Here is a tiny trained network, its code and every weight. The questions are about switching its units off for an input and a class, where a switched-off unit gives its printed mean instead of its output.

import numpy as np


def w(rows, s, z=0):
    codes = np.array(rows[::2]) - 128.0
    scale = np.full(codes.shape[1], s)
    scale[-1] = z or s
    return codes * scale


def norm(h):
    return h / np.sqrt((h * h).mean(-1, keepdims=True) + 1e-5)


def f(y):
    return np.maximum(y, 0)


def log_softmax(a):
    a = a - a.max(-1, keepdims=True)
    return a - np.log(np.exp(a).sum(-1, keepdims=True))


def net(x, mask):
    res = np.array(x, float).reshape(1, 7) / 4 @ E
    u = 0
    for l in range(2):
        y = f(norm(res) @ A[l][:, :-1].T + A[l][:, -1])
        res = res + np.where(mask[u : u + 4], y, B[l][:, -1]) @ B[l][:, :-1]
        u += 4
    return log_softmax(norm(res)[-1] @ U[:, :-1].T + U[:, -1])


A, B = {}, {}
E = w([
[33,16,254,52,98,141,194,210,161,148,232,167],'x0',
[112,134,181,193,190,32,200,147,240,173,196,15],'x1',
[134,126,130,127,135,129,122,129,117,130,129,125],'x2',
[127,120,130,135,124,126,127,132,128,124,119,124],'x3',
[131,125,122,123,135,126,126,134,122,125,125,127],'x4',
[134,127,126,122,128,120,127,122,122,131,136,128],'x5',
[119,127,124,127,137,138,121,117,141,125,127,131],'x6',
],0.0062)
A[0] = w([
[130,174,42,133,108,123,44,77,127,119,41,181,48],'0.n0',
[221,223,10,162,94,81,87,130,4,127,35,163,147],'0.n1',
[169,253,54,208,209,41,88,93,168,110,103,36,52],'0.n2',
[122,62,131,78,73,162,112,141,76,163,118,204,2],'0.n3',
],0.0041,0.0039)
B[0] = w([
[216,168,136,55,107,128,3,73,46,19,176,38,191],'0.n0',
[128,114,104,92,97,109,21,113,201,69,147,40,254],'0.n1',
[151,176,119,219,152,93,243,45,180,222,58,160,246],'0.n2',
[107,62,217,152,85,255,215,213,97,83,61,232,169],'0.n3',
],0.0051,0.0077)
A[1] = w([
[138,214,42,187,210,49,50,89,50,99,82,61,3],'1.n0',
[90,94,112,110,96,254,170,185,55,138,93,228,11],'1.n1',
[156,96,150,54,50,222,98,100,184,67,111,146,184],'1.n2',
[142,81,194,115,127,163,159,159,121,113,187,126,173],'1.n3',
],0.0062,0.0047)
B[1] = w([
[84,114,168,88,134,182,182,200,122,159,175,196,235],'1.n0',
[81,83,218,71,17,169,254,179,45,116,45,219,217],'1.n1',
[146,136,73,132,65,205,67,91,27,43,99,163,253],'1.n2',
[96,45,192,88,192,101,132,216,176,148,181,105,225],'1.n3',
],0.0066,0.0077)
U = w([
[231,209,25,48,38,239,22,21,32,19,17,78,246],'0',
[230,230,57,234,219,36,233,21,249,234,27,20,252],'1',
[27,213,32,213,235,19,30,227,26,170,214,250,1],'2',
[15,216,28,228,234,47,17,220,15,224,213,228,1],'3',
[23,209,14,188,218,38,22,228,18,223,211,225,1],'4',
[23,227,16,170,223,29,16,218,34,201,245,227,1],'5',
[88,24,234,2,32,243,234,217,29,55,41,249,249],'6',
[50,16,251,55,220,44,217,248,239,224,226,42,180],'7',
],0.0063,0.0051)

Each question gives the input, the list of numbers given to net, and the class t.
The units are the neurons (one row each of A and B). Each row of codes is followed by its name. A weight is (code - 128) times the scale printed after its matrix; where a second scale follows, it is the last column's (A, B and U).
mask holds one flag per neuron, layer by layer. A switched-off neuron (its flag False) gives its mean, the last column of its row in B, instead of its output. The means were averaged over made-up inputs and are rounded, as every weight is.
A unit's drop is (log p(t) with every unit on - log p(t) with that unit switched off) / (log p(t) with every unit on - log p(t) with every unit switched off).
The circuit of an input: a set's keep is (log p(t) with only the set's units on - log p(t) with every unit switched off) / (log p(t) with every unit on - log p(t) with every unit switched off). Starting from all 8 units, units are removed one at a time, each time the one whose removal leaves the highest keep (on an exact tie, the one counted first), for as long as the keep stays at least 0.8.
circuit, biggest first: the units of the circuit, biggest drop first
k most important neurons: the k neurons with the biggest drops, biggest first
top k neurons in layer l: the k neurons of layer l with the biggest drops, biggest first
drop when u is switched off: that unit's drop, to one decimal
input [-3,2,8,-8,-5,-2,3], class 1: circuit, biggest first	0.n2
input [-2,0,-3,-3,2,-2,7], class 0: top 2 neurons in layer 0	0.n0; 0.n1
input [-1,-8,-3,7,4,4,0], class 0: top 2 neurons in layer 0	0.n1; 0.n0
input [5,1,0,3,-2,-8,-4], class 7: 2 most important neurons	0.n3; 1.n3
input [1,1,-8,-4,2,-8,1], class 7: 2 most important neurons	0.n1; 0.n3
input [-7,2,5,2,4,-1,7], class 1: 2 most important neurons	0.n2; 1.n2
input [0,7,-7,-2,-3,-4,-8], class 1: top 3 neurons in layer 1	1.n0; 1.n3; 1.n1
input [6,1,-6,-3,-6,-2,-5], class 7: top 2 neurons in layer 1	1.n3; 1.n1
input [-1,-7,-4,-5,0,2,-3], class 0: top 2 neurons in layer 0	0.n1; 0.n0
input [-1,-7,-6,-3,4,-3,1], class 0: drop when 0.n1 is switched off	0.1
input [0,-3,1,7,6,5,-6], class 0: drop when 0.n1 is switched off	0.2
input [0,-6,-2,-1,3,7,4], class 0: drop when 0.n1 is switched off	0.2
